Below is a small trained network, with its code and all its weights. Each question gives an input and a target symbol and asks what happens when units are switched off, that is, made to give their printed mean instead of their output.

import numpy as np


def w(rows, s, z=0):
    codes = np.array(rows[::2]) - 128.0
    scale = np.full(codes.shape[1], s)
    scale[-1] = z or s
    return codes * scale


def norm(h):
    return h / np.sqrt((h * h).mean(-1, keepdims=True) + 1e-5)


def f(y):
    return np.maximum(y, 0)


def softmax(a):
    e = np.exp(a - a.max(-1, keepdims=True))
    return e / e.sum(-1, keepdims=True)


def log_softmax(a):
    a = a - a.max(-1, keepdims=True)
    return a - np.log(np.exp(a).sum(-1, keepdims=True))


def net(x, mask):
    ids = ['δημξπστω'.index(c) for c in x.split()]
    T = len(ids)
    res = E[ids] + P[:T]
    r = norm(res)
    for j in range(2):
        rows = slice(4 * j, 4 * j + 4)
        q, k, v = (r @ M[0][rows].T for M in (Q, K, V))
        z = softmax(np.where(np.tri(T) > 0, q @ k.T / 4**0.5, -1e9)) @ v
        o = O[0][rows]
        res = res + np.where(mask[j], z, o[:, -1]) @ o[:, :-1]
    y = f(norm(res) @ A[0][:, :-1].T + A[0][:, -1])
    res = res + np.where(mask[2:6], y, B[0][:, -1]) @ B[0][:, :-1]
    return log_softmax(norm(res)[-1] @ U[:, :-1].T + U[:, -1])


Q, K, V, O, A, B = {}, {}, {}, {}, {}, {}
E = w([
[136,172,85,115,88,60],'δ',
[217,99,85,157,94,100],'η',
[220,177,119,147,111,51],'μ',
[202,99,218,174,140,129],'ξ',
[7,158,70,32,114,64],'π',
[83,133,167,217,138,156],'σ',
[105,82,85,205,129,172],'τ',
[163,140,43,164,123,111],'ω',
],0.013)
P = w([
[125,139,129,91,114,145],'0',
[130,169,111,150,120,138],'1',
[121,94,99,128,253,81],'2',
[122,139,138,97,120,150],'3',
[122,184,114,166,111,113],'4',
[123,76,116,114,172,69],'5',
[122,137,140,100,117,150],'6',
[124,186,126,182,104,109],'7',
[124,64,135,124,141,82],'8',
[114,131,142,104,125,154],'9',
[129,194,133,182,105,105],'10',
[124,62,146,133,126,91],'11',
[115,136,142,101,126,154],'12',
],0.017)
Q[0] = w([
[132,91,150,74,155,155],'H0',
[121,172,179,81,126,146],'H0',
[93,164,108,73,106,193],'H0',
[105,186,146,158,123,89],'H0',
[98,235,85,138,128,106],'H1',
[28,153,114,217,102,112],'H1',
[145,130,76,129,74,62],'H1',
[134,139,254,95,148,66],'H1',
],0.028)
K[0] = w([
[128,117,149,98,152,130],'H0',
[139,158,159,111,124,148],'H0',
[127,149,103,98,148,167],'H0',
[109,161,140,138,139,95],'H0',
[78,148,114,58,146,122],'H1',
[2,137,122,133,89,134],'H1',
[125,140,63,116,79,86],'H1',
[144,172,222,142,112,78],'H1',
],0.032)
V[0] = w([
[121,161,113,237,126,63],'H0',
[146,186,83,116,120,172],'H0',
[195,85,108,125,223,147],'H0',
[129,55,126,143,73,72],'H0',
[135,120,146,123,5,141],'H1',
[164,72,98,107,146,104],'H1',
[184,210,125,122,125,197],'H1',
[125,126,89,167,79,180],'H1',
],0.02)
O[0] = w([
[248,205,53,123,131,108,255],'H0',
[93,172,132,218,55,162,116],'H0',
[14,207,169,37,186,112,24],'H0',
[174,99,163,155,226,99,158],'H0',
[106,57,130,47,212,96,149],'H1',
[128,198,72,128,109,130,68],'H1',
[227,156,168,67,197,142,82],'H1',
[125,113,83,102,151,196,90],'H1',
],0.013,0.0078)
A[0] = w([
[58,60,102,77,50,33,50],'N0',
[132,98,91,155,99,6,172],'N1',
[90,131,216,96,3,144,2],'N2',
[76,205,52,74,155,11,92],'N3',
],0.022,0.0093)
B[0] = w([
[204,144,168,33,148,167,200],'N0',
[61,150,127,187,139,100,255],'N1',
[151,117,2,98,66,82,150],'N2',
[132,92,61,206,104,111,201],'N3',
],0.032,0.018)
U = w([
[22,146,134,214,81,64,207],'δ',
[105,45,14,134,234,57,5],'η',
[227,212,145,144,170,14,74],'μ',
[68,173,254,95,148,100,255],'ξ',
[142,105,96,52,32,95,120],'π',
[183,39,203,186,83,170,91],'σ',
[49,110,89,135,163,222,108],'τ',
[82,237,107,109,140,199,101],'ω',
],0.0099,0.0072)

Each question gives the input, a string of symbols that net reads in full, and the target symbol t.
The units are the heads (4 rows each of Q, K, V and O) and the neurons (one row each of A and B). Each row of codes is followed by its name. A weight is (code - 128) times the scale printed after its matrix; where a second scale follows, it is the last column's (O, A, B and U).
mask holds one flag per unit, heads first, then neurons. A switched-off unit (its flag False) gives its mean, the last column of its rows in O or B, instead of its output. The means were averaged over made-up inputs and are rounded, as every weight is.
A unit's drop is (log p(t) with every unit on - log p(t) with that unit switched off) / (log p(t) with every unit on - log p(t) with every unit switched off).
The circuit of an input: a set's keep is (log p(t) with only the set's units on - log p(t) with every unit switched off) / (log p(t) with every unit on - log p(t) with every unit switched off). Starting from all 6 units, units are removed one at a time, each time the one whose removal leaves the highest keep (on an exact tie, the one counted first), for as long as the keep stays at least 0.8.
units of the circuit, in order: the units of the circuit, biggest drop first
unit that matters most: the unit with the biggest drop
k most important neurons: the k neurons with the biggest drops, biggest first
heads that matter: for each layer, one digit per head in row order, 1 if its drop is at least 0.15 and else 0, layers parted by /
drop of u: that unit's drop, to one decimal
input π π ξ, target δ: unit that matters most => H1
input π π τ δ ξ π, target μ: units of the circuit, in order => [N0; H0; N3; N1]
input ω μ μ ω π π η σ π, target μ: units of the circuit, in order => [N0; H1; N3; N1]
input ω μ σ π π δ ω τ ξ δ π ω, target μ: heads that matter => 01
input τ π π ξ π π π ξ π μ σ π π, target π: heads that matter => 10
input π σ δ π π π π ξ ω π η σ, target η: units of the circuit, in order => [H0; H1]
input π ξ π ξ π π π η π σ, target σ: 2 most important neurons => [N1; N3]
input π π ξ σ σ π δ ξ ξ τ μ σ, target μ: heads that matter => 11
input ξ π π ξ τ η π δ π ξ, target ξ: heads that matter => 11
input π μ η, target δ: heads that matter => 01
input π η π τ σ ξ ξ, target ξ: heads that matter => 10
input δ σ ω, target δ: 2 most important neurons => [N3; N0]
input π π ξ δ μ δ τ η σ τ δ π τ, target τ: 3 most important neurons => [N1; N0; N3]
input π π σ δ η δ π ξ, target μ: 2 most important neurons => [N3; N0]
input τ π σ ξ ξ π π δ π τ ξ, target μ: most important neuron => [N3]
input ξ π μ, target δ: 2 most important neurons => [N3; N0]
input σ σ π τ δ π η η π π π σ, target μ: 2 most important neurons => [N3; N1]
input σ π τ π π δ π π π ξ σ π π, target π: 3 most important neurons => [N2; N0; N3]
input π δ ξ η, target η: drop of H1 => 2.2
input π σ μ, target δ: drop of N1 => 0.0
input σ π ξ, target δ: most important neuron => [N3]
input π σ ξ π ξ σ π δ δ, target η: drop of H1 => 0.5
input σ π η, target δ: drop of N3 => 0.1
